Here is a tiny trained network, its code and every weight. The questions are about switching its units off for an input and a class, where a switched-off unit gives its printed mean instead of its output.

import numpy as np


def w(rows, s, z=0):
    codes = np.array(rows[::2]) - 128.0
    scale = np.full(codes.shape[1], s)
    scale[-1] = z or s
    return codes * scale


def f(y):
    return y / 2 * (1 + np.tanh(0.7978845608 * (y + 0.044715 * y**3)))


def log_softmax(a):
    a = a - a.max(-1, keepdims=True)
    return a - np.log(np.exp(a).sum(-1, keepdims=True))


def net(x, mask):
    res = np.array(x, float).reshape(1, 3) / 4 @ E
    y = f(res @ A[0][:, :-1].T + A[0][:, -1])
    res = res + np.where(mask, y, B[0][:, -1]) @ B[0][:, :-1]
    return log_softmax(res[-1] @ U[:, :-1].T + U[:, -1])


A, B = {}, {}
E = w([
[151,106,110,134,87,187,6,172,125,133,98,187],'x0',
[170,122,136,177,125,110,129,213,53,194,143,103],'x1',
[160,117,65,102,143,204,224,88,83,74,139,152],'x2',
],0.015)
A[0] = w([
[85,160,137,99,188,97,157,136,95,125,120,70,77],'N1',
[61,116,193,127,136,92,113,130,158,219,77,134,136],'N2',
[63,150,111,125,140,136,111,77,193,83,66,225,108],'N3',
[106,130,127,153,144,76,178,102,118,149,193,75,119],'N4',
[214,104,184,144,174,149,149,197,58,171,144,126,126],'N5',
[89,115,132,149,101,98,120,137,185,180,88,96,81],'N6',
[115,143,140,152,108,168,68,175,123,123,106,235,98],'N7',
[192,160,75,200,126,86,172,211,94,178,74,148,100],'N8',
[178,90,151,157,58,151,75,172,182,126,69,161,132],'N9',
[161,202,103,131,145,106,107,192,119,169,111,78,204],'N10',
[123,87,124,71,148,196,77,201,104,104,69,140,96],'N11',
[72,174,169,158,157,101,153,91,132,144,181,44,118],'N12',
[202,100,25,75,151,146,171,127,49,120,138,185,118],'N13',
[119,169,78,112,181,77,180,61,181,171,160,74,116],'N14',
[171,76,66,95,78,128,77,156,123,141,119,184,106],'N15',
[181,81,114,90,105,165,65,143,109,105,79,127,110],'N16',
[74,216,162,147,112,87,27,132,200,181,102,106,103],'N17',
[148,98,140,140,194,92,142,183,1,219,198,115,108],'N18',
[91,196,133,99,176,142,93,58,206,113,82,152,113],'N19',
[153,165,123,156,42,186,85,133,147,104,165,136,253],'N20',
[128,132,158,176,139,109,75,101,168,168,131,109,109],'N21',
[160,97,87,88,124,175,198,112,153,125,115,194,85],'N22',
[194,57,65,154,174,197,150,148,97,36,152,105,98],'N23',
[74,139,203,144,118,104,76,141,138,142,126,66,113],'N24',
[20,116,125,53,180,146,127,103,198,67,118,70,108],'N25',
[137,233,174,109,200,79,170,117,120,116,158,92,141],'N26',
[105,131,180,138,184,121,227,168,113,154,82,46,115],'N27',
],0.0082,0.015)
B[0] = w([
[75,159,70,168,72,133,115,107,119,135,137,217,149],'N1',
[153,159,155,136,157,121,155,117,121,111,101,125,195],'N2',
[105,99,125,146,84,134,96,195,143,89,115,148,196],'N3',
[113,116,98,109,112,154,119,111,101,159,168,129,182],'N4',
[138,95,129,155,107,126,113,166,179,107,120,128,192],'N5',
[131,153,106,225,127,86,153,118,130,135,92,253,153],'N6',
[105,128,109,116,93,142,98,94,111,137,144,162,187],'N7',
[97,105,122,173,80,103,103,173,185,88,113,165,178],'N8',
[104,127,103,101,115,151,159,103,91,143,142,141,202],'N9',
[151,109,148,113,138,144,124,105,120,90,131,82,211],'N10',
[108,141,103,124,77,154,110,121,111,164,128,177,171],'N11',
[144,132,102,117,124,136,104,103,90,165,149,122,186],'N12',
[156,161,129,149,171,93,166,111,112,108,91,126,204],'N13',
[128,130,129,116,125,152,109,144,123,174,150,131,196],'N14',
[99,107,100,134,93,165,124,102,108,160,150,162,177],'N15',
[99,136,105,146,107,146,113,100,104,165,154,145,175],'N16',
[141,151,150,148,135,106,159,128,113,109,114,135,220],'N17',
[138,73,128,143,84,129,107,156,172,103,122,154,202],'N18',
[149,104,141,153,109,127,92,152,180,82,123,152,195],'N19',
[137,107,153,44,176,156,136,129,122,154,170,41,247],'N20',
[142,142,132,159,144,101,158,100,106,135,97,164,167],'N21',
[125,154,122,155,135,94,138,136,111,114,114,140,175],'N22',
[160,165,136,167,151,61,160,72,107,112,87,152,185],'N23',
[148,170,133,147,169,80,166,100,116,127,104,146,186],'N24',
[132,75,140,161,111,128,83,163,140,118,139,132,200],'N25',
[116,121,107,90,136,148,104,112,113,165,145,103,198],'N26',
[117,121,103,118,104,174,118,119,102,142,143,124,188],'N27',
],0.015,0.016)
U = w([
[66,135,94,119,119,168,106,84,99,239,160,162,87],'0',
[108,67,132,169,112,128,87,230,220,59,104,165,83],'1',
[144,224,139,174,178,83,209,81,111,113,57,166,84],'2',
[151,96,177,5,199,168,158,130,140,120,160,5,255],'3',
],0.013,0.0072)

Each question gives the input, the list of numbers given to net, and the class t.
The units are the neurons (one row each of A and B). Each row of codes is followed by its name. A weight is (code - 128) times the scale printed after its matrix; where a second scale follows, it is the last column's (A, B and U).
mask holds one flag per neuron, in row order. A switched-off neuron (its flag False) gives its mean, the last column of its row in B, instead of its output. The means were averaged over made-up inputs and are rounded, as every weight is.
A unit's drop is (log p(t) with every unit on - log p(t) with that unit switched off) / (log p(t) with every unit on - log p(t) with every unit switched off).
The circuit of an input: a set's keep is (log p(t) with only the set's units on - log p(t) with every unit switched off) / (log p(t) with every unit on - log p(t) with every unit switched off). Starting from the 12 units with the biggest drops (on a tie, the unit counted first), units are removed one at a time, each time the one whose removal leaves the highest keep (on an exact tie, the one counted first), for as long as the keep stays at least 0.8.
units of the circuit, in order: the units of the circuit, biggest drop first
unit that matters most: the unit with the biggest drop
k most important neurons: the k neurons with the biggest drops, biggest first
drop when u is switched off: that unit's drop, to one decimal
input [-6,5,-8], class 2: units of the circuit, in order -> [N24]
input [1,-5,6], class 2: 2 most important neurons -> [N23; N13]
input [-1,6,7], class 2: 4 most important neurons -> [N23; N13; N3; N25]
input [5,-5,-2], class 0: 2 most important neurons -> [N9; N18]
input [-1,4,1], class 1: 2 most important neurons -> [N18; N8]
input [-5,-6,2], class 1: 2 most important neurons -> [N25; N19]
input [-6,-8,4], class 1: 2 most important neurons -> [N25; N19]
input [3,5,6], class 2: 3 most important neurons -> [N23; N13; N3]
input [-2,-7,6], class 1: 2 most important neurons -> [N25; N3]
input [-6,7,-5], class 1: 3 most important neurons -> [N18; N8; N5]
input [5,2,6], class 2: 2 most important neurons -> [N13; N23]
input [2,-3,1], class 3: drop when N20 is switched off -> 0.2
input [-4,6,5], class 1: drop when N18 is switched off -> 0.5
input [-8,-2,5], class 0: drop when N22 is switched off -> 0.0
input [3,-2,-1], class 3: unit that matters most -> N20
